Here is a tiny trained network, its code and every weight. The questions are about switching its units off for an input and a class, where a switched-off unit gives its printed mean instead of its output.

import numpy as np


def w(rows, s, z=0):
    codes = np.array(rows[::2]) - 128.0
    scale = np.full(codes.shape[1], s)
    scale[-1] = z or s
    return codes * scale


def norm(h):
    return h / np.sqrt((h * h).mean(-1, keepdims=True) + 1e-5)


def f(y):
    return np.maximum(y, 0)


def log_softmax(a):
    a = a - a.max(-1, keepdims=True)
    return a - np.log(np.exp(a).sum(-1, keepdims=True))


def net(x, mask):
    res = np.array(x, float).reshape(1, 8) / 4 @ E
    u = 0
    for l in range(3):
        y = f(norm(res) @ A[l][:, :-1].T + A[l][:, -1])
        res = res + np.where(mask[u : u + 11], y, B[l][:, -1]) @ B[l][:, :-1]
        u += 11
    return log_softmax(norm(res)[-1] @ U[:, :-1].T + U[:, -1])


A, B = {}, {}
E = w([
[200,143,186,189,157,201,237,56,145],'x0',
[40,242,119,107,191,161,163,153,131],'x1',
[129,130,130,129,125,129,128,130,129],'x2',
[55,72,215,254,162,172,155,179,130],'x3',
[129,126,126,130,131,129,129,129,125],'x4',
[127,127,126,127,126,131,129,128,129],'x5',
[127,128,128,127,127,127,129,128,126],'x6',
[129,129,128,128,130,127,129,128,128],'x7',
],0.0041)
A[0] = w([
[38,25,163,182,145,185,72,253,113,49],'L0N1',
[122,24,132,127,69,96,19,171,147,22],'L0N2',
[109,85,129,142,114,96,74,177,120,12],'L0N3',
[100,254,117,99,219,177,133,111,186,97],'L0N4',
[110,52,193,195,103,131,79,159,171,5],'L0N5',
[116,123,135,122,112,128,121,119,157,93],'L0N6',
[125,134,95,118,112,124,106,106,144,84],'L0N7',
[154,145,176,168,153,112,181,67,123,83],'L0N8',
[194,164,158,144,108,189,196,92,105,142],'L0N9',
[65,167,108,117,191,207,154,177,86,86],'L0N10',
[72,152,67,96,129,36,50,146,90,106],'L0N11',
],0.0028,0.0022)
B[0] = w([
[107,139,108,167,109,3,131,47,130,252],'L0N1',
[135,88,61,107,108,78,172,113,86,215],'L0N2',
[130,115,109,121,125,94,190,75,134,162],'L0N3',
[118,152,97,117,88,71,201,106,31,233],'L0N4',
[124,64,92,143,150,84,183,126,68,188],'L0N5',
[145,137,118,134,132,111,123,128,134,128],'L0N6',
[132,126,170,115,121,148,135,147,120,144],'L0N7',
[147,123,97,81,141,161,98,170,106,188],'L0N8',
[156,145,95,115,168,109,129,85,145,232],'L0N9',
[115,161,147,119,107,99,76,110,205,201],'L0N10',
[153,128,146,90,115,202,133,168,158,241],'L0N11',
],0.0039,0.0026)
A[1] = w([
[39,87,121,155,118,104,78,216,97,136],'L1N1',
[55,107,174,168,155,146,114,173,136,64],'L1N2',
[111,150,126,138,137,119,105,153,150,85],'L1N3',
[71,150,122,127,151,126,85,151,146,3],'L1N4',
[204,95,171,143,136,170,142,87,128,74],'L1N5',
[127,66,144,169,125,127,122,141,125,16],'L1N6',
[126,151,62,58,80,60,56,167,116,98],'L1N7',
[112,114,235,253,172,154,189,122,140,69],'L1N8',
[144,74,135,107,89,125,70,168,129,101],'L1N9',
[203,131,92,78,113,125,101,99,121,96],'L1N10',
[187,89,152,131,139,164,107,105,152,114],'L1N11',
],0.0046,0.0015)
B[1] = w([
[159,172,165,192,153,62,180,15,182,211],'L1N1',
[168,209,152,125,116,111,116,81,210,171],'L1N2',
[130,171,143,112,115,150,113,118,143,143],'L1N3',
[158,186,162,122,108,171,112,116,186,155],'L1N4',
[122,160,115,151,97,64,59,109,196,196],'L1N5',
[153,82,86,110,145,108,174,117,99,162],'L1N6',
[106,79,179,179,165,205,155,182,111,254],'L1N7',
[110,98,56,2,95,157,54,216,81,240],'L1N8',
[156,96,87,151,161,136,180,89,99,173],'L1N9',
[112,127,192,253,134,129,94,121,190,213],'L1N10',
[123,127,145,167,114,86,56,125,185,173],'L1N11',
],0.0041,0.0044)
A[2] = w([
[187,79,107,128,118,147,114,135,135,110],'L2N1',
[162,45,126,91,98,174,70,183,112,4],'L2N2',
[82,150,133,82,158,234,116,234,122,30],'L2N3',
[49,153,126,119,152,146,122,174,127,122],'L2N4',
[129,199,104,88,169,180,154,142,143,164],'L2N5',
[114,138,112,87,130,182,109,198,136,118],'L2N6',
[199,54,104,133,128,152,113,137,140,131],'L2N7',
[122,92,154,170,146,203,165,150,136,176],'L2N8',
[151,56,122,129,125,182,93,183,120,44],'L2N9',
[136,2,117,152,118,119,92,169,124,138],'L2N10',
[48,172,128,142,167,148,134,155,148,152],'L2N11',
],0.0054,0.0025)
B[2] = w([
[65,199,162,109,111,108,86,150,168,192],'L2N1',
[121,215,159,102,166,201,200,167,97,182],'L2N2',
[148,2,77,106,103,105,79,95,87,210],'L2N3',
[211,79,126,124,92,112,75,93,151,196],'L2N4',
[53,55,100,171,169,159,152,127,105,227],'L2N5',
[152,59,133,130,97,119,108,142,84,182],'L2N6',
[90,213,165,118,113,116,80,160,158,221],'L2N7',
[133,136,120,39,66,126,93,158,102,165],'L2N8',
[142,213,154,77,121,165,154,176,100,175],'L2N9',
[97,168,150,107,173,175,197,184,87,254],'L2N10',
[255,116,135,114,85,140,73,113,168,216],'L2N11',
],0.0048,0.0051)
U = w([
[114,219,192,71,119,173,146,234,89,184],'0',
[160,192,163,172,105,80,70,65,240,186],'1',
[161,2,64,75,106,174,72,108,84,169],'2',
[118,192,55,127,192,180,236,38,110,4],'3',
[70,39,148,191,149,44,201,143,79,29],'4',
],0.0098,0.0015)

Each question gives the input, the list of numbers given to net, and the class t.
The units are the neurons (one row each of A and B). Each row of codes is followed by its name. A weight is (code - 128) times the scale printed after its matrix; where a second scale follows, it is the last column's (A, B and U).
mask holds one flag per neuron, layer by layer. A switched-off neuron (its flag False) gives its mean, the last column of its row in B, instead of its output. The means were averaged over made-up inputs and are rounded, as every weight is.
A unit's drop is (log p(t) with every unit on - log p(t) with that unit switched off) / (log p(t) with every unit on - log p(t) with every unit switched off).
The circuit of an input: a set's keep is (log p(t) with only the set's units on - log p(t) with every unit switched off) / (log p(t) with every unit on - log p(t) with every unit switched off). Starting from the 12 units with the biggest drops (on a tie, the unit counted first), units are removed one at a time, each time the one whose removal leaves the highest keep (on an exact tie, the one counted first), for as long as the keep stays at least 0.8.
circuit, biggest first: the units of the circuit, biggest drop first
most important unit: the unit with the biggest drop
k most important neurons: the k neurons with the biggest drops, biggest first
top k neurons in layer l: the k neurons of layer l with the biggest drops, biggest first
drop when u is switched off: that unit's drop, to one decimal
input [1,-6,-4,0,6,-6,1,0], class 1: 3 most important neurons	[L1N8; L1N7; L1N5]
input [1,-6,-4,-8,5,-3,2,-8], class 1: circuit, biggest first	[L1N8; L1N10]
input [-8,5,-2,4,8,-8,-1,5], class 1: most important unit	L1N1
input [1,8,0,-1,6,-5,3,-4], class 3: 2 most important neurons	[L1N8; L0N4]
input [-6,-2,3,1,-3,-2,0,8], class 4: 3 most important neurons	[L1N1; L1N8; L0N1]
input [-8,4,-5,1,2,-3,-4,8], class 1: 2 most important neurons	[L1N1; L1N8]
input [1,1,3,-8,0,-4,4,-7], class 3: top 3 neurons in layer 2	[L2N3; L2N11; L2N5]
input [0,8,2,4,1,-6,2,-7], class 1: top 2 neurons in layer 1	[L1N2; L1N7]
input [2,3,-6,0,-7,-1,2,3], class 3: 2 most important neurons	[L0N4; L1N8]
input [5,-1,-6,1,0,1,-7,-3], class 0: 2 most important neurons	[L1N8; L1N1]
input [2,6,-5,1,-2,-4,-8,4], class 2: 2 most important neurons	[L1N1; L0N1]
input [1,0,-2,-2,-6,5,5,-8], class 1: 3 most important neurons	[L1N8; L1N10; L2N10]
input [-7,7,6,0,2,2,8,2], class 2: top 4 neurons in layer 1	[L1N7; L1N10; L1N5; L1N11]
input [4,-5,5,2,1,0,-7,1], class 0: most important unit	L1N8
input [0,7,-4,3,0,0,-7,0], class 1: top 2 neurons in layer 1	[L1N7; L1N2]
input [2,-4,8,5,-6,4,5,-7], class 0: drop when L1N8 is switched off	0.7
input [8,-1,-2,2,-2,8,7,8], class 0: drop when L1N1 is switched off	0.3
input [3,0,-8,0,-3,5,-8,-1], class 1: drop when L0N9 is switched off	0.2
input [1,-2,-6,-3,-4,-5,-4,-2], class 1: top 2 neurons in layer 1	[L1N8; L1N10]
input [-8,5,-3,-1,5,0,1,-5], class 2: most important unit	L1N7
input [5,4,-1,1,1,4,4,6], class 2: 2 most important neurons	[L1N8; L1N1]
